Below are the code and all the weights of a small trained network. Each question names an input and a target symbol and asks about switching units off, where a switched-off unit gives its printed mean instead of its output.

import numpy as np


def w(rows, s, z=0):
    codes = np.array(rows[::2]) - 128.0
    scale = np.full(codes.shape[1], s)
    scale[-1] = z or s
    return codes * scale


def f(y):
    return y / 2 * (1 + np.tanh(0.7978845608 * (y + 0.044715 * y**3)))


def softmax(a):
    e = np.exp(a - a.max(-1, keepdims=True))
    return e / e.sum(-1, keepdims=True)


def log_softmax(a):
    a = a - a.max(-1, keepdims=True)
    return a - np.log(np.exp(a).sum(-1, keepdims=True))


def net(x, mask):
    ids = ['ΔΘΛΞΦαβεζημπστψ'.index(c) for c in x.split()]
    T = len(ids)
    res = E[ids] + P[:T]
    q, k, v = (res @ M[0].T for M in (Q, K, V))
    z = softmax(np.where(np.tri(T) > 0, q @ k.T / 3**0.5, -1e9)) @ v
    res = res + np.where(mask[0], z, O[0][:, -1]) @ O[0][:, :-1]
    y = f(res @ A[0][:, :-1].T + A[0][:, -1])
    res = res + np.where(mask[1:13], y, B[0][:, -1]) @ B[0][:, :-1]
    return log_softmax(res[-1] @ U[:, :-1].T + U[:, -1])


Q, K, V, O, A, B = {}, {}, {}, {}, {}, {}
E = w([
[131,47,228,137],'Δ',
[178,9,44,113],'Θ',
[176,12,40,110],'Λ',
[170,103,93,42],'Ξ',
[66,179,57,146],'Φ',
[62,98,131,213],'α',
[186,31,63,128],'β',
[149,206,152,42],'ε',
[132,126,86,39],'ζ',
[126,76,237,118],'η',
[67,104,117,203],'μ',
[135,130,79,36],'π',
[179,23,61,119],'σ',
[184,31,61,118],'τ',
[222,232,105,251],'ψ',
],0.014)
P = w([
[115,10,140,39],'0',
[116,115,95,62],'1',
[118,118,108,86],'2',
[121,124,117,98],'3',
[122,130,125,105],'4',
[128,137,130,110],'5',
[131,144,130,113],'6',
[135,146,137,118],'7',
[137,150,140,121],'8',
[139,157,141,121],'9',
[140,161,144,123],'10',
[136,166,145,121],'11',
[135,167,148,125],'12',
],0.011)
Q[0] = w([
[64,126,154,103],'head 1',
[243,2,95,37],'head 1',
[75,111,104,238],'head 1',
],0.0081)
K[0] = w([
[143,196,159,158],'head 1',
[16,1,156,2],'head 1',
[172,122,80,219],'head 1',
],0.0082)
V[0] = w([
[2,186,236,167],'head 1',
[212,136,237,85],'head 1',
[225,250,189,64],'head 1',
],0.0065)
O[0] = w([
[195,177,86,143,15],'head 1',
[162,167,166,191,254],'head 1',
[254,33,174,193,200],'head 1',
],0.0081,0.0031)
A[0] = w([
[116,221,26,121,56],'neuron 1',
[71,94,153,105,111],'neuron 2',
[92,110,43,231,209],'neuron 3',
[51,107,44,102,216],'neuron 4',
[173,179,32,104,184],'neuron 5',
[168,51,142,104,116],'neuron 6',
[112,239,124,186,96],'neuron 7',
[70,238,130,60,113],'neuron 8',
[196,104,19,146,122],'neuron 9',
[148,150,80,37,148],'neuron 10',
[144,129,192,5,254],'neuron 11',
[155,198,167,139,210],'neuron 12',
],0.012,0.0057)
B[0] = w([
[61,127,171,158,137],'neuron 1',
[204,120,145,93,148],'neuron 2',
[128,145,23,133,161],'neuron 3',
[172,255,120,155,184],'neuron 4',
[136,66,129,178,162],'neuron 5',
[104,86,132,84,163],'neuron 6',
[82,124,98,8,138],'neuron 7',
[142,46,147,27,159],'neuron 8',
[144,48,122,75,154],'neuron 9',
[83,94,177,152,171],'neuron 10',
[72,132,163,137,253],'neuron 11',
[129,143,154,194,185],'neuron 12',
],0.011,0.013)
U = w([
[116,137,85,140,137],'Δ',
[214,167,158,49,14],'Θ',
[203,168,138,39,47],'Λ',
[169,117,132,72,10],'Ξ',
[153,109,113,76,52],'Φ',
[26,153,45,214,146],'α',
[150,241,189,245,166],'β',
[90,1,181,8,139],'ε',
[94,124,74,102,183],'ζ',
[253,103,82,171,243],'η',
[89,142,88,127,120],'μ',
[175,129,112,37,101],'π',
[143,168,116,96,85],'σ',
[70,153,182,136,253],'τ',
[185,98,110,33,91],'ψ',
],0.0088,0.0044)

Each question gives the input, a string of symbols that net reads in full, and the target symbol t.
The units are the heads (3 rows each of Q, K, V and O) and the neurons (one row each of A and B). Each row of codes is followed by its name. A weight is (code - 128) times the scale printed after its matrix; where a second scale follows, it is the last column's (O, A, B and U).
mask holds one flag per unit, heads first, then neurons. A switched-off unit (its flag False) gives its mean, the last column of its rows in O or B, instead of its output. The means were averaged over made-up inputs and are rounded, as every weight is.
A unit's drop is (log p(t) with every unit on - log p(t) with that unit switched off) / (log p(t) with every unit on - log p(t) with every unit switched off).
The circuit of an input: a set's keep is (log p(t) with only the set's units on - log p(t) with every unit switched off) / (log p(t) with every unit on - log p(t) with every unit switched off). Starting from the 12 units with the biggest drops (on a tie, the unit counted first), units are removed one at a time, each time the one whose removal leaves the highest keep (on an exact tie, the one counted first), for as long as the keep stays at least 0.8.
circuit, biggest first: the units of the circuit, biggest drop first
most important unit: the unit with the biggest drop
top k neurons: the k neurons with the biggest drops, biggest first
input ε π Λ ζ η ζ Θ ε τ, target ε: top 4 neurons -> (neuron 6; neuron 9; neuron 4; neuron 12)
input Δ β ψ ε ε ε Φ σ ζ ψ μ, target η: circuit, biggest first -> (head 1; neuron 11)
input η μ π β, target η: circuit, biggest first -> (head 1; neuron 11; neuron 5)
input η ε ε Φ ε ε, target β: top 2 neurons -> (neuron 12; neuron 8)
input μ ε Δ Ξ η ε η Δ ε π α, target α: top 4 neurons -> (neuron 3; neuron 8; neuron 2; neuron 9)
input Δ η Λ η β ψ Θ Δ Ξ η μ Φ ζ, target ε: most important unit -> neuron 8
input μ η ε α η Φ η ψ η, target β: circuit, biggest first -> (head 1; neuron 8)
input ε ψ ε ε ε ψ Ξ ε Ξ ε Θ ε ζ, target ε: top 2 neurons -> (neuron 4; neuron 6)
input η β μ ε ψ π η η α ψ η, target β: circuit, biggest first -> (neuron 8; neuron 7)
input η α ζ μ ψ Λ Λ, target η: circuit, biggest first -> (head 1; neuron 11; neuron 5)
input τ ψ ε, target ε: top 2 neurons -> (neuron 4; neuron 8)
input α β ε ε σ ζ Φ Φ τ ε η π, target ε: circuit, biggest first -> (neuron 8; neuron 10)
input Φ ε η Ξ ψ Φ, target η: circuit, biggest first -> (head 1; neuron 11)
input η ψ π Δ α Θ ψ η σ ε ζ ψ α, target η: top neuron -> (neuron 11)
input ε ε Φ ε ζ ε ψ ε Ξ, target ε: top 2 neurons -> (neuron 4; neuron 6)
input Δ α Θ η ψ μ μ Ξ, target ε: circuit, biggest first -> (neuron 8; head 1)
input Δ η η ε ε ψ Δ ε μ Δ, target β: top 4 neurons -> (neuron 8; neuron 9; neuron 7; neuron 12)
input σ ψ ε η η τ ε ζ ζ ε, target β: circuit, biggest first -> (head 1; neuron 12)
input ε τ Θ ε ε ε ψ ε β Δ β, target ε: top 3 neurons -> (neuron 6; neuron 4; neuron 9)
input Θ ε ε ψ μ, target η: circuit, biggest first -> (neuron 11; head 1)
